Here is a tiny trained network, its code and every weight. The questions are about switching its units off for an input and a class, where a switched-off unit gives its printed mean instead of its output.

import numpy as np


def w(rows, s, z=0):
    codes = np.array(rows[::2]) - 128.0
    scale = np.full(codes.shape[1], s)
    scale[-1] = z or s
    return codes * scale


def norm(h):
    return h / np.sqrt((h * h).mean(-1, keepdims=True) + 1e-5)


def f(y):
    return y / 2 * (1 + np.tanh(0.7978845608 * (y + 0.044715 * y**3)))


def log_softmax(a):
    a = a - a.max(-1, keepdims=True)
    return a - np.log(np.exp(a).sum(-1, keepdims=True))


def net(x, mask):
    res = np.array(x, float).reshape(1, 8) / 4 @ E
    u = 0
    for l in range(2):
        y = f(norm(res) @ A[l][:, :-1].T + A[l][:, -1])
        res = res + np.where(mask[u : u + 16], y, B[l][:, -1]) @ B[l][:, :-1]
        u += 16
    return log_softmax(norm(res)[-1] @ U[:, :-1].T + U[:, -1])


A, B = {}, {}
E = w([
[65,88,120,107,123,120,91,77,99],'x0',
[81,90,123,2,132,97,160,144,117],'x1',
[156,129,77,162,75,137,198,75,177],'x2',
[109,160,108,111,138,168,130,111,128],'x3',
[128,48,98,173,143,119,149,151,139],'x4',
[189,145,125,145,68,67,121,105,98],'x5',
[86,132,127,129,147,116,125,105,170],'x6',
[94,143,82,113,199,71,119,87,136],'x7',
],0.0089)
A[0] = w([
[184,136,115,156,165,175,188,152,189,36],'0.n0',
[120,113,42,90,147,161,59,144,88,141],'0.n1',
[100,199,68,127,81,131,150,66,194,3],'0.n2',
[124,73,12,74,150,68,161,100,105,47],'0.n3',
[158,120,135,241,166,135,138,154,187,96],'0.n4',
[169,72,116,162,10,206,115,147,188,51],'0.n5',
[103,134,119,196,175,97,127,52,190,123],'0.n6',
[200,112,129,150,84,60,7,123,93,65],'0.n7',
[52,93,91,143,182,66,151,132,155,91],'0.n8',
[156,209,82,129,80,120,169,27,217,19],'0.n9',
[137,79,119,167,26,137,169,114,159,46],'0.n10',
[117,147,250,74,102,89,193,188,185,51],'0.n11',
[107,129,134,178,61,70,120,141,46,59],'0.n12',
[115,33,2,66,144,40,165,164,134,25],'0.n13',
[122,41,77,80,152,56,165,148,159,8],'0.n14',
[218,153,65,185,118,154,169,179,159,9],'0.n15',
],0.0079,0.0048)
B[0] = w([
[215,152,110,191,155,146,75,197,110,166],'0.n0',
[113,97,221,144,250,131,197,134,136,196],'0.n1',
[86,178,186,217,71,76,155,6,126,186],'0.n2',
[71,82,102,145,149,51,222,250,147,220],'0.n3',
[152,194,31,122,116,154,103,170,244,238],'0.n4',
[169,62,51,158,98,235,200,132,74,222],'0.n5',
[100,131,181,80,47,104,102,136,198,233],'0.n6',
[123,115,151,196,123,22,54,218,48,215],'0.n7',
[82,66,18,137,112,87,133,147,203,220],'0.n8',
[36,220,255,144,157,69,191,11,107,252],'0.n9',
[83,38,141,80,163,197,128,74,77,186],'0.n10',
[178,142,190,30,54,125,132,155,186,176],'0.n11',
[145,116,101,129,98,54,81,109,36,159],'0.n12',
[50,103,29,104,196,37,241,137,175,252],'0.n13',
[48,87,83,105,162,52,175,194,119,196],'0.n14',
[174,180,191,189,224,195,190,196,135,208],'0.n15',
],0.0067,0.0036)
A[1] = w([
[132,58,198,113,221,148,62,73,115,34],'1.n0',
[174,136,123,214,136,148,149,116,213,60],'1.n1',
[62,197,198,151,101,100,138,19,109,27],'1.n2',
[76,96,190,117,206,172,103,128,100,79],'1.n3',
[146,9,128,145,46,210,149,67,89,45],'1.n4',
[119,89,254,35,156,148,88,128,163,73],'1.n5',
[84,114,183,152,180,125,9,119,191,85],'1.n6',
[39,122,139,89,225,192,83,142,71,1],'1.n7',
[178,135,107,123,120,62,65,141,46,84],'1.n8',
[177,146,97,150,106,26,37,166,20,33],'1.n9',
[185,138,95,144,127,37,69,158,27,34],'1.n10',
[159,86,79,113,117,158,28,135,232,68],'1.n11',
[70,106,141,81,92,122,87,85,156,103],'1.n12',
[183,46,55,156,89,181,179,104,108,98],'1.n13',
[52,134,143,107,192,165,96,129,148,20],'1.n14',
[227,161,84,185,136,159,145,132,103,101],'1.n15',
],0.0087,0.0052)
B[1] = w([
[91,126,79,145,178,188,116,81,102,150],'1.n0',
[147,152,126,122,139,181,77,160,134,206],'1.n1',
[119,205,128,187,73,29,149,47,47,254],'1.n2',
[210,164,80,127,110,156,98,87,51,188],'1.n3',
[10,31,141,23,75,169,185,71,48,178],'1.n4',
[218,167,70,46,109,76,110,108,161,223],'1.n5',
[92,78,46,133,95,146,93,110,130,205],'1.n6',
[188,91,69,156,188,148,57,33,16,202],'1.n7',
[148,84,122,188,64,106,97,163,134,180],'1.n8',
[185,1,243,215,79,76,68,156,75,225],'1.n9',
[197,35,194,198,101,73,89,147,133,199],'1.n10',
[83,139,115,205,97,107,76,58,150,153],'1.n11',
[182,163,152,178,175,161,85,177,145,189],'1.n12',
[71,110,212,72,114,216,138,107,53,196],'1.n13',
[167,101,62,138,197,144,66,78,64,178],'1.n14',
[113,161,192,118,221,151,189,162,161,230],'1.n15',
],0.0093,0.004)
U = w([
[224,174,164,2,60,95,143,199,183,2],'0',
[193,208,203,212,169,233,185,217,200,99],'1',
[182,95,50,80,203,135,59,65,42,134],'2',
[23,41,59,78,217,41,222,186,195,180],'3',
[53,37,198,84,61,242,235,100,50,160],'4',
[69,135,70,212,143,146,75,112,236,8],'5',
[200,33,237,216,55,44,71,194,77,206],'6',
[80,222,207,202,68,52,204,29,104,230],'7',
],0.013,0.0032)

Each question gives the input, the list of numbers given to net, and the class t.
The units are the neurons (one row each of A and B). Each row of codes is followed by its name. A weight is (code - 128) times the scale printed after its matrix; where a second scale follows, it is the last column's (A, B and U).
mask holds one flag per neuron, layer by layer. A switched-off neuron (its flag False) gives its mean, the last column of its row in B, instead of its output. The means were averaged over made-up inputs and are rounded, as every weight is.
A unit's drop is (log p(t) with every unit on - log p(t) with that unit switched off) / (log p(t) with every unit on - log p(t) with every unit switched off).
The circuit of an input: a set's keep is (log p(t) with only the set's units on - log p(t) with every unit switched off) / (log p(t) with every unit on - log p(t) with every unit switched off). Starting from the 12 units with the biggest drops (on a tie, the unit counted first), units are removed one at a time, each time the one whose removal leaves the highest keep (on an exact tie, the one counted first), for as long as the keep stays at least 0.8.
units of the circuit, in order: the units of the circuit, biggest drop first
k most important neurons: the k neurons with the biggest drops, biggest first
top k neurons in layer l: the k neurons of layer l with the biggest drops, biggest first
drop of u: that unit's drop, to one decimal
input [-3,8,-6,3,-3,-5,8,4], class 2: units of the circuit, in order => [1.n7]
input [6,-2,7,6,-1,-8,2,6], class 7: 2 most important neurons => [1.n2, 0.n2]
input [-3,1,-5,-6,-4,-2,-3,2], class 0: units of the circuit, in order => [0.n11, 1.n5]
input [-2,-8,5,7,-5,4,-3,-7], class 1: top 2 neurons in layer 1 => [1.n15, 1.n1]
input [-2,-5,0,2,-1,6,2,-6], class 1: 3 most important neurons => [0.n15, 1.n15, 0.n4]
input [5,8,-5,-8,-1,-8,5,-1], class 2: top 4 neurons in layer 1 => [1.n7, 1.n3, 1.n14, 1.n5]
input [-7,-8,8,-8,-2,6,-1,6], class 1: 3 most important neurons => [0.n15, 0.n4, 1.n1]
input [-5,4,2,1,3,-1,-8,0], class 3: top 3 neurons in layer 0 => [0.n13, 0.n14, 0.n3]
input [-2,-3,3,6,0,3,-6,-4], class 4: top 2 neurons in layer 1 => [1.n4, 1.n13]
input [4,-7,2,-5,4,-5,-1,-2], class 4: top 2 neurons in layer 0 => [0.n5, 0.n10]
input [-5,2,2,-3,-5,-5,-8,-7], class 4: 2 most important neurons => [0.n5, 1.n4]
input [-5,-4,5,3,1,4,3,-6], class 1: 3 most important neurons => [0.n15, 0.n4, 0.n0]
input [0,-5,-7,4,6,-1,5,2], class 5: top 2 neurons in layer 0 => [0.n4, 0.n8]
input [-4,-3,-3,0,-7,8,8,-2], class 6: units of the circuit, in order => [0.n7]
input [6,-4,1,6,-1,6,1,-6], class 4: 3 most important neurons => [0.n5, 1.n4, 0.n10]
input [8,8,7,-7,-8,6,-4,-7], class 4: 2 most important neurons => [1.n4, 0.n10]
input [-1,6,-7,8,6,2,4,-8], class 2: top 2 neurons in layer 1 => [1.n7, 1.n3]
input [3,-2,-5,-8,5,-4,6,-2], class 5: drop of 1.n11 => 0.1
input [-6,8,-4,5,-8,-4,1,7], class 2: drop of 1.n7 => 0.1
input [-3,3,8,-6,6,4,4,-2], class 4: top neuron in layer 1 => [1.n13]
